Below are the code and all the weights of a small trained network. Each question names an input and a class and asks about switching units off, where a switched-off unit gives its printed mean instead of its output.

import numpy as np


def w(rows, s, z=0):
    codes = np.array(rows[::2]) - 128.0
    scale = np.full(codes.shape[1], s)
    scale[-1] = z or s
    return codes * scale


def f(y):
    return np.maximum(y, 0)


def log_softmax(a):
    a = a - a.max(-1, keepdims=True)
    return a - np.log(np.exp(a).sum(-1, keepdims=True))


def net(x, mask):
    res = np.array(x, float).reshape(1, 4) / 4 @ E
    y = f(res @ A[0][:, :-1].T + A[0][:, -1])
    res = res + np.where(mask, y, B[0][:, -1]) @ B[0][:, :-1]
    return log_softmax(res[-1] @ U[:, :-1].T + U[:, -1])


A, B = {}, {}
E = w([
[125,158,114,142,124,163,166,93,137],'x0',
[88,78,98,93,184,250,147,134,69],'x1',
[236,149,110,171,150,127,39,87,74],'x2',
[126,179,21,145,64,166,67,182,148],'x3',
],0.014)
A[0] = w([
[65,115,127,92,101,112,197,195,193,255],'N1',
[76,109,85,66,128,144,192,209,136,159],'N2',
[136,108,225,137,170,113,150,83,125,185],'N3',
[166,94,155,138,196,126,173,93,73,114],'N4',
[95,58,204,86,182,124,254,129,104,141],'N5',
[127,146,148,138,163,118,142,132,98,101],'N6',
[153,131,232,161,131,29,177,70,170,148],'N7',
],0.014,0.0087)
B[0] = w([
[80,112,172,92,47,127,216,136,197,251],'N1',
[124,106,206,183,122,153,128,81,122,231],'N2',
[98,83,137,103,152,179,149,66,61,209],'N3',
[154,119,91,98,148,118,125,126,60,190],'N4',
[86,177,209,103,221,83,109,166,162,240],'N5',
[145,127,132,119,144,124,160,117,131,144],'N6',
[139,122,165,249,98,180,77,115,161,242],'N7',
],0.017,0.022)
U = w([
[98,103,188,158,122,183,157,97,136,234],'0',
[140,104,120,167,156,250,58,140,77,252],'1',
[120,149,143,130,57,102,168,148,186,48],'2',
[200,192,94,178,102,84,89,141,135,129],'3',
[85,141,179,59,175,128,144,163,144,21],'4',
[141,95,137,76,182,146,140,93,36,23],'5',
],0.011,0.0034)

Each question gives the input, the list of numbers given to net, and the class t.
The units are the neurons (one row each of A and B). Each row of codes is followed by its name. A weight is (code - 128) times the scale printed after its matrix; where a second scale follows, it is the last column's (A, B and U).
mask holds one flag per neuron, in row order. A switched-off neuron (its flag False) gives its mean, the last column of its row in B, instead of its output. The means were averaged over made-up inputs and are rounded, as every weight is.
A unit's drop is (log p(t) with every unit on - log p(t) with that unit switched off) / (log p(t) with every unit on - log p(t) with every unit switched off).
The circuit of an input: a set's keep is (log p(t) with only the set's units on - log p(t) with every unit switched off) / (log p(t) with every unit on - log p(t) with every unit switched off). Starting from all 7 units, units are removed one at a time, each time the one whose removal leaves the highest keep (on an exact tie, the one counted first), for as long as the keep stays at least 0.8.
circuit, biggest first: the units of the circuit, biggest drop first
most important unit: the unit with the biggest drop
k most important neurons: the k neurons with the biggest drops, biggest first
drop when u is switched off: that unit's drop, to one decimal
input [-5,-2,8,3], class 3: circuit, biggest first => N3; N2
input [-3,0,0,6], class 2: most important neuron => N3
input [6,-7,5,1], class 3: 3 most important neurons => N3; N1; N2
input [1,-1,6,7], class 3: circuit, biggest first => N3; N2
input [-8,-3,6,2], class 3: circuit, biggest first => N1; N3
input [3,6,-7,-1], class 4: 2 most important neurons => N5; N7
input [-2,-2,0,8], class 2: 3 most important neurons => N3; N5; N7
input [6,-6,2,-6], class 1: circuit, biggest first => N7; N1
input [-7,-3,4,7], class 3: circuit, biggest first => N1; N3
input [6,0,7,5], class 3: 2 most important neurons => N3; N1
input [-6,7,2,-6], class 5: 2 most important neurons => N4; N3
input [-6,0,-5,8], class 2: 2 most important neurons => N1; N3
input [3,8,2,-2], class 5: 2 most important neurons => N1; N4
input [1,-6,6,-5], class 1: most important unit => N7
input [5,1,5,0], class 5: 3 most important neurons => N7; N1; N2
input [0,3,-8,-2], class 4: 2 most important neurons => N5; N7
input [4,1,-7,-8], class 4: 2 most important neurons => N5; N4
input [7,0,1,4], class 3: circuit, biggest first => N1; N3; N2
input [0,-3,5,6], class 3: circuit, biggest first => N1; N3
input [-6,3,-8,-8], class 4: most important unit => N5
input [-3,-1,-3,4], class 2: 2 most important neurons => N3; N7
input [2,-7,7,4], class 3: drop when N3 is switched off => 0.1
input [3,6,-8,-4], class 4: drop when N5 is switched off => 2.2
input [-4,2,1,7], class 1: drop when N1 is switched off => 1.5
